Below is a small trained network, with its code and all its weights. Each question gives an input and a target symbol and asks what happens when units are switched off, that is, made to give their printed mean instead of their output.

import numpy as np


def w(rows, s, z=0):
    codes = np.array(rows[::2]) - 128.0
    scale = np.full(codes.shape[1], s)
    scale[-1] = z or s
    return codes * scale


def f(y):
    return y / 2 * (1 + np.tanh(0.7978845608 * (y + 0.044715 * y**3)))


def softmax(a):
    e = np.exp(a - a.max(-1, keepdims=True))
    return e / e.sum(-1, keepdims=True)


def log_softmax(a):
    a = a - a.max(-1, keepdims=True)
    return a - np.log(np.exp(a).sum(-1, keepdims=True))


def net(x, mask):
    ids = ['δεηθμπω'.index(c) for c in x.split()]
    T = len(ids)
    res = E[ids] + P[:T]
    u = 0
    for l in range(2):
        q, k, v = (res @ M[l].T for M in (Q, K, V))
        z = softmax(np.where(np.tri(T) > 0, q @ k.T / 2**0.5, -1e9)) @ v
        res = res + np.where(mask[u], z, O[l][:, -1]) @ O[l][:, :-1]
        u += 1
        y = f(res @ A[l][:, :-1].T + A[l][:, -1])
        res = res + np.where(mask[u : u + 16], y, B[l][:, -1]) @ B[l][:, :-1]
        u += 16
    return log_softmax(res[-1] @ U[:, :-1].T + U[:, -1])


Q, K, V, O, A, B = {}, {}, {}, {}, {}, {}
E = w([
[166,136,132,156,225,86,100],'δ',
[150,100,202,146,231,54,134],'ε',
[91,96,121,3,175,62,89],'η',
[224,49,79,113,140,111,96],'θ',
[77,203,165,74,150,129,201],'μ',
[135,122,92,156,205,144,236],'π',
[181,44,162,126,91,146,217],'ω',
],0.018)
P = w([
[127,53,179,70,197,253,50],'0',
[127,65,165,92,181,219,87],'1',
[129,79,142,103,163,191,115],'2',
[138,99,132,101,146,163,137],'3',
[147,119,113,109,133,140,152],'4',
[152,138,99,115,122,122,168],'5',
[159,154,78,122,110,101,175],'6',
[159,164,59,132,99,82,189],'7',
[165,179,49,135,94,58,191],'8',
[177,190,33,131,81,41,196],'9',
],0.014)
Q[0] = w([
[160,193,118,2,153,58,148],'0.h0',
[195,60,61,125,223,121,183],'0.h0',
],0.0099)
K[0] = w([
[139,144,86,158,83,3,162],'0.h0',
[138,160,116,164,43,133,191],'0.h0',
],0.011)
V[0] = w([
[229,37,163,149,25,179,122],'0.h0',
[139,45,64,89,154,1,21],'0.h0',
],0.0066)
O[0] = w([
[2,50,83,176,68,83,155,255],'0.h0',
[109,182,96,177,164,190,185,54],'0.h0',
],0.0095,0.0013)
A[0] = w([
[171,160,191,172,144,201,171,98],'0.n0',
[65,172,154,93,123,156,156,163],'0.n1',
[114,152,164,196,181,82,135,101],'0.n2',
[128,185,85,212,116,221,20,108],'0.n3',
[170,87,150,129,82,83,69,52],'0.n4',
[145,145,129,151,90,79,133,78],'0.n5',
[161,79,172,156,131,108,155,135],'0.n6',
[37,126,100,165,95,106,156,74],'0.n7',
[1,156,108,87,86,104,156,85],'0.n8',
[186,112,137,136,106,81,46,212],'0.n9',
[189,98,36,189,108,189,83,53],'0.n10',
[131,136,147,145,82,71,8,166],'0.n11',
[41,162,58,128,184,164,205,145],'0.n12',
[175,145,147,103,120,65,196,254],'0.n13',
[123,131,230,203,158,86,143,70],'0.n14',
[138,120,38,46,111,122,76,68],'0.n15',
],0.01,0.006)
B[0] = w([
[180,154,121,201,160,184,115,149],'0.n0',
[42,79,141,156,142,127,89,149],'0.n1',
[146,125,93,173,118,116,76,139],'0.n2',
[210,48,187,143,90,28,192,129],'0.n3',
[68,135,139,158,175,152,147,147],'0.n4',
[128,139,121,101,130,80,177,133],'0.n5',
[126,145,66,141,155,126,106,171],'0.n6',
[156,190,178,118,140,167,105,166],'0.n7',
[149,118,86,105,215,92,146,155],'0.n8',
[121,94,74,122,179,95,113,169],'0.n9',
[131,152,144,121,176,122,49,161],'0.n10',
[98,67,116,132,154,101,254,137],'0.n11',
[105,124,114,160,66,183,135,193],'0.n12',
[63,171,63,81,136,156,88,252],'0.n13',
[98,157,122,145,130,107,62,136],'0.n14',
[111,213,196,146,109,154,122,160],'0.n15',
],0.0089,0.013)
Q[1] = w([
[202,71,121,254,142,56,152],'1.h0',
[149,134,235,163,36,104,210],'1.h0',
],0.0087)
K[1] = w([
[116,43,237,96,134,231,112],'1.h0',
[121,21,254,153,171,126,59],'1.h0',
],0.0077)
V[1] = w([
[190,63,125,182,156,129,178],'1.h0',
[213,61,124,63,98,187,254],'1.h0',
],0.0066)
O[1] = w([
[146,245,55,72,39,105,147,3],'1.h0',
[109,172,30,121,197,123,164,139],'1.h0',
],0.012,0.0029)
A[1] = w([
[49,145,158,148,29,200,154,138],'1.n0',
[238,122,175,125,136,134,64,194],'1.n1',
[131,179,166,133,52,141,97,188],'1.n2',
[98,141,216,240,71,206,185,62],'1.n3',
[179,123,58,158,180,177,143,75],'1.n4',
[184,171,230,141,148,196,106,74],'1.n5',
[142,112,105,254,55,187,112,187],'1.n6',
[144,96,76,154,60,124,32,63],'1.n7',
[27,62,73,197,80,121,153,86],'1.n8',
[166,105,163,88,124,118,71,101],'1.n9',
[38,138,146,35,102,55,182,96],'1.n10',
[161,48,97,172,191,120,95,1],'1.n11',
[53,99,129,151,158,147,82,100],'1.n12',
[201,50,127,170,143,38,125,115],'1.n13',
[164,107,172,205,154,121,118,91],'1.n14',
[179,146,63,184,66,151,151,127],'1.n15',
],0.0093,0.0061)
B[1] = w([
[145,181,113,177,84,111,154,181],'1.n0',
[60,147,125,53,97,120,151,178],'1.n1',
[142,112,145,170,143,99,124,149],'1.n2',
[152,81,42,7,133,131,73,172],'1.n3',
[175,103,177,167,100,113,112,251],'1.n4',
[190,134,125,153,155,96,214,180],'1.n5',
[93,111,217,154,150,104,96,181],'1.n6',
[148,137,130,130,185,165,129,150],'1.n7',
[93,149,137,90,127,87,180,215],'1.n8',
[120,157,136,91,157,128,112,151],'1.n9',
[114,130,163,167,74,156,74,172],'1.n10',
[139,170,138,119,83,169,146,196],'1.n11',
[168,118,114,155,93,96,140,238],'1.n12',
[99,142,105,96,111,162,114,154],'1.n13',
[106,149,119,153,130,152,145,154],'1.n14',
[129,102,126,85,131,93,87,163],'1.n15',
],0.012,0.011)
U = w([
[103,189,166,178,108,156,220,74],'δ',
[183,88,165,37,44,43,153,3],'ε',
[184,48,25,138,248,151,158,227],'η',
[2,47,52,98,116,68,242,175],'θ',
[87,104,198,60,245,71,217,7],'μ',
[56,137,121,16,125,215,92,88],'π',
[62,22,221,185,140,112,98,222],'ω',
],0.0044,0.0039)

Each question gives the input, a string of symbols that net reads in full, and the target symbol t.
The units are the heads (2 rows each of Q, K, V and O) and the neurons (one row each of A and B). Each row of codes is followed by its name. A weight is (code - 128) times the scale printed after its matrix; where a second scale follows, it is the last column's (O, A, B and U).
mask holds one flag per unit, layer by layer, with each layer's heads first. A switched-off unit (its flag False) gives its mean, the last column of its rows in O or B, instead of its output. The means were averaged over made-up inputs and are rounded, as every weight is.
A unit's drop is (log p(t) with every unit on - log p(t) with that unit switched off) / (log p(t) with every unit on - log p(t) with every unit switched off).
The circuit of an input: a set's keep is (log p(t) with only the set's units on - log p(t) with every unit switched off) / (log p(t) with every unit on - log p(t) with every unit switched off). Starting from the 12 units with the biggest drops (on a tie, the unit counted first), units are removed one at a time, each time the one whose removal leaves the highest keep (on an exact tie, the one counted first), for as long as the keep stays at least 0.8.
circuit, biggest first: the units of the circuit, biggest drop first
most important unit: the unit with the biggest drop
top k neurons: the k neurons with the biggest drops, biggest first
k most important neurons of layer l: the k neurons of layer l with the biggest drops, biggest first
input μ ω δ θ π ω η ε, target θ: circuit, biggest first : (0.h0, 1.n8)
input η δ δ ε, target μ: top 2 neurons : (0.n1, 0.n13)
input π θ μ ω ω δ ε θ θ ε, target ω: most important unit : 1.n6
input θ η δ μ θ η ε ε, target δ: circuit, biggest first : (0.h0, 1.h0, 1.n14, 1.n11)
input δ δ ε δ, target ε: 2 most important neurons of layer 0 : (0.n13, 0.n3)
input μ ω ε ω, target θ: top 2 neurons : (0.n8, 1.n8)
input η π μ π μ, target π: 2 most important neurons of layer 0 : (0.n1, 0.n6)
input π ε θ π ω θ π μ μ, target μ: circuit, biggest first : (1.h0, 0.h0, 0.n13, 1.n5)
input ε δ δ, target μ: circuit, biggest first : (0.h0, 1.h0, 1.n1, 1.n5)
input ε ω π μ, target π: top 4 neurons : (0.n8, 0.n1, 0.n6, 0.n13)
input η π ω ω μ μ, target μ: circuit, biggest first : (0.h0, 1.h0, 1.n5)
input ε π π θ θ ω δ θ θ θ, target ω: circuit, biggest first : (0.h0, 1.n6, 0.n10, 1.h0)
input ω δ μ δ μ, target δ: top 4 neurons : (0.n9, 0.n1, 0.n6, 0.n11)
input θ ω θ ω, target θ: circuit, biggest first : (0.h0)
input π μ θ π θ ω ω π δ, target θ: top 2 neurons : (0.n11, 0.n7)
input δ θ θ η θ ω ω ε η, target ε: top 3 neurons : (0.n6, 0.n14, 1.n3)
input θ ω ε θ θ θ η η θ, target ω: top 3 neurons : (1.n6, 0.n10, 0.n12)
input δ ε θ π ω π, target θ: top 2 neurons : (1.n8, 0.n12)
input θ θ ω ε η, target ε: 3 most important neurons of layer 0 : (0.n6, 0.n8, 0.n14)
input μ θ ω μ, target ω: circuit, biggest first : (1.h0)
input μ θ θ, target π: top 3 neurons : (0.n10, 1.n1, 0.n9)
